Below are the code and all the weights of a small trained network. Each question names an input and a target symbol and asks about switching units off, where a switched-off unit gives its printed mean instead of its output.

import numpy as np


def w(rows, s, z=0):
    codes = np.array(rows[::2]) - 128.0
    scale = np.full(codes.shape[1], s)
    scale[-1] = z or s
    return codes * scale


def norm(h):
    return h / np.sqrt((h * h).mean(-1, keepdims=True) + 1e-5)


def f(y):
    return np.maximum(y, 0)


def softmax(a):
    e = np.exp(a - a.max(-1, keepdims=True))
    return e / e.sum(-1, keepdims=True)


def log_softmax(a):
    a = a - a.max(-1, keepdims=True)
    return a - np.log(np.exp(a).sum(-1, keepdims=True))


def net(x, mask):
    ids = ['Ωζημπτ'.index(c) for c in x.split()]
    T = len(ids)
    res = E[ids] + P[:T]
    u = 0
    for l in range(2):
        q, k, v = (norm(res) @ M[l].T for M in (Q, K, V))
        z = softmax(np.where(np.tri(T) > 0, q @ k.T / 3**0.5, -1e9)) @ v
        res = res + np.where(mask[u], z, O[l][:, -1]) @ O[l][:, :-1]
        u += 1
        y = f(norm(res) @ A[l][:, :-1].T + A[l][:, -1])
        res = res + np.where(mask[u : u + 4], y, B[l][:, -1]) @ B[l][:, :-1]
        u += 4
    return log_softmax(norm(res)[-1] @ U[:, :-1].T + U[:, -1])


Q, K, V, O, A, B = {}, {}, {}, {}, {}, {}
E = w([
[111,116,76,115,116,191,2,102,87,128,90],'Ω',
[34,132,103,173,62,129,61,10,157,199,174],'ζ',
[151,83,115,35,143,152,142,168,138,227,104],'η',
[88,251,116,158,126,217,147,49,166,169,125],'μ',
[68,147,86,155,7,191,205,196,93,184,112],'π',
[170,198,191,121,128,67,130,173,85,152,217],'τ',
],0.016)
P = w([
[173,82,105,158,149,252,146,52,86,104,243],'0',
[220,80,97,126,122,136,144,76,139,120,163],'1',
[195,94,76,132,146,138,128,102,123,110,145],'2',
[180,106,80,113,151,132,122,105,128,118,131],'3',
[164,119,90,102,159,133,117,118,131,121,129],'4',
[156,124,94,101,156,124,104,125,132,124,118],'5',
[143,132,103,93,162,117,103,139,127,127,118],'6',
[131,139,109,89,159,113,95,148,127,141,110],'7',
[122,145,116,85,153,102,88,152,126,144,101],'8',
[110,149,124,88,150,92,73,159,128,154,92],'9',
[93,158,129,76,146,86,63,167,130,160,88],'10',
[80,166,127,75,145,70,54,168,128,166,87],'11',
[56,178,123,59,153,60,48,171,131,162,94],'12',
],0.012)
Q[0] = w([
[144,150,159,122,128,78,209,138,140,60,107],'0.h0',
[59,170,47,11,108,92,81,138,89,168,148],'0.h0',
[153,200,60,90,153,170,75,117,73,255,180],'0.h0',
],0.008)
K[0] = w([
[222,2,77,129,147,149,120,95,98,143,156],'0.h0',
[13,249,173,97,117,27,39,160,108,212,26],'0.h0',
[23,172,181,57,126,27,102,222,116,76,47],'0.h0',
],0.005)
V[0] = w([
[75,156,172,205,53,183,148,78,59,125,68],'0.h0',
[108,139,96,233,76,82,53,253,17,107,195],'0.h0',
[155,126,123,130,154,115,225,255,142,95,88],'0.h0',
],0.0052)
O[0] = w([
[117,167,92,83,255,109,126,211,186,74,210,194],'0.h0',
[176,125,129,76,119,183,100,62,153,53,182,253],'0.h0',
[130,120,96,104,99,97,51,104,240,133,123,97],'0.h0',
],0.0094,0.0038)
A[0] = w([
[135,194,153,93,220,86,162,129,86,135,32,152],'0.n0',
[119,175,133,142,188,168,90,123,106,127,132,58],'0.n1',
[42,55,200,155,104,101,118,103,3,141,49,5],'0.n2',
[36,82,138,208,163,142,108,98,184,140,167,107],'0.n3',
],0.0069,0.0027)
B[0] = w([
[213,45,80,182,112,136,57,148,131,181,187,238],'0.n0',
[2,116,102,128,200,48,135,111,153,134,173,251],'0.n1',
[215,198,167,190,212,197,86,39,111,211,90,212],'0.n2',
[133,8,86,89,155,116,118,152,127,187,128,245],'0.n3',
],0.0086,0.002)
Q[1] = w([
[145,8,135,171,186,153,212,134,179,59,80],'1.h0',
[16,183,16,90,51,222,194,254,121,168,91],'1.h0',
[118,84,78,129,166,191,29,95,253,240,190],'1.h0',
],0.0065)
K[1] = w([
[143,132,132,200,154,102,205,139,61,71,150],'1.h0',
[79,182,112,39,126,10,60,153,166,131,176],'1.h0',
[142,255,107,131,118,106,104,213,16,219,85],'1.h0',
],0.0069)
V[1] = w([
[45,50,124,137,76,162,179,101,176,136,128],'1.h0',
[88,255,118,161,121,143,179,112,118,84,167],'1.h0',
[125,129,133,62,124,180,209,172,80,111,84],'1.h0',
],0.0091)
O[1] = w([
[133,33,69,119,143,123,180,201,177,195,104,174],'1.h0',
[183,123,251,133,102,166,199,243,173,111,200,80],'1.h0',
[44,198,120,59,146,218,105,149,1,113,51,253],'1.h0',
],0.0099,0.0026)
A[1] = w([
[105,111,160,84,95,211,154,148,71,62,73,4],'1.n0',
[97,92,54,119,236,83,60,45,157,127,3,92],'1.n1',
[138,21,235,159,248,170,128,153,148,43,164,27],'1.n2',
[172,145,129,76,221,156,80,51,72,183,114,145],'1.n3',
],0.0071,0.0037)
B[1] = w([
[65,65,76,60,86,85,67,215,127,93,168,161],'1.n0',
[114,170,151,109,135,146,188,160,104,153,144,254],'1.n1',
[138,191,136,177,93,39,75,17,168,134,6,148],'1.n2',
[136,116,165,149,96,86,86,147,214,21,180,255],'1.n3',
],0.014,0.0085)
U = w([
[106,199,108,84,108,108,150,89,78,167,7,122],'Ω',
[146,188,202,199,150,137,168,181,240,149,66,113],'ζ',
[231,161,190,87,110,164,104,59,17,160,171,252],'η',
[157,16,57,179,140,100,51,106,178,187,173,134],'μ',
[122,135,45,49,121,154,150,204,147,123,165,153],'π',
[144,113,41,153,24,112,57,82,212,1,101,60],'τ',
],0.0079,0.004)

Each question gives the input, a string of symbols that net reads in full, and the target symbol t.
The units are the heads (3 rows each of Q, K, V and O) and the neurons (one row each of A and B). Each row of codes is followed by its name. A weight is (code - 128) times the scale printed after its matrix; where a second scale follows, it is the last column's (O, A, B and U).
mask holds one flag per unit, layer by layer, with each layer's heads first. A switched-off unit (its flag False) gives its mean, the last column of its rows in O or B, instead of its output. The means were averaged over made-up inputs and are rounded, as every weight is.
A unit's drop is (log p(t) with every unit on - log p(t) with that unit switched off) / (log p(t) with every unit on - log p(t) with every unit switched off).
The circuit of an input: a set's keep is (log p(t) with only the set's units on - log p(t) with every unit switched off) / (log p(t) with every unit on - log p(t) with every unit switched off). Starting from all 10 units, units are removed one at a time, each time the one whose removal leaves the highest keep (on an exact tie, the one counted first), for as long as the keep stays at least 0.8.
circuit, biggest first: the units of the circuit, biggest drop first
unit that matters most: the unit with the biggest drop
k most important neurons: the k neurons with the biggest drops, biggest first
k most important neurons of layer l: the k neurons of layer l with the biggest drops, biggest first
drop when u is switched off: that unit's drop, to one decimal
input π η η, target Ω: circuit, biggest first	0.h0; 1.h0
input η τ η π ζ τ π π τ ζ π, target η: unit that matters most	0.h0
input π ζ η ζ ζ μ π μ π τ, target τ: circuit, biggest first	0.h0; 1.n3
input π ζ μ ζ η τ τ π ζ ζ ζ η μ, target μ: circuit, biggest first	0.n0; 0.h0; 1.h0
input Ω π π π η η Ω ζ ζ π ζ π, target μ: 2 most important neurons	0.n1; 1.n1
input ζ η Ω, target η: 4 most important neurons	1.n1; 0.n2; 1.n0; 1.n2
input π π μ, target ζ: 2 most important neurons of layer 1	1.n2; 1.n3
input η π π μ, target π: 2 most important neurons of layer 1	1.n1; 1.n2
input π π Ω π π ζ τ π π, target τ: 2 most important neurons	1.n1; 0.n1
input τ η π π ζ Ω, target π: 2 most important neurons	1.n1; 0.n1
input η π π π τ τ Ω π, target τ: 2 most important neurons	1.n1; 0.n2
input Ω τ η η η π π ζ π η τ π, target Ω: 3 most important neurons	1.n3; 0.n3; 0.n1
input Ω η ζ ζ, target η: 3 most important neurons	0.n2; 1.n1; 1.n0
input μ π π π μ π, target ζ: circuit, biggest first	1.h0
input μ η ζ π ζ μ η, target μ: 3 most important neurons	0.n0; 1.n3; 0.n2
input ζ Ω π τ ζ μ π μ π τ, target μ: 3 most important neurons	0.n1; 0.n3; 1.n1
input π π π π μ, target ζ: 2 most important neurons	1.n2; 1.n0
input η π η η ζ π η τ ζ ζ η, target η: 2 most important neurons	1.n1; 0.n2
input π μ τ π τ ζ π π τ, target μ: 2 most important neurons of layer 0	0.n3; 0.n2
input μ ζ ζ Ω π τ η Ω η, target τ: most important neuron of layer 0	0.n0
input π μ π, target ζ: 2 most important neurons	0.n1; 1.n2
input μ π η π Ω Ω τ τ π π π η π, target Ω: 3 most important neurons	1.n3; 1.n0; 0.n3
input π η π π Ω Ω ζ τ μ, target τ: drop when 1.h0 is switched off	0.2
input ζ π μ π ζ η η ζ η ζ, target η: drop when 0.h0 is switched off	0.8
input τ π η ζ ζ η, target μ: drop when 0.n0 is switched off	2.7
input π Ω π π Ω π π τ π ζ π ζ π, target μ: drop when 0.n3 is switched off	0.1
input π ζ η η, target Ω: circuit, biggest first	0.h0
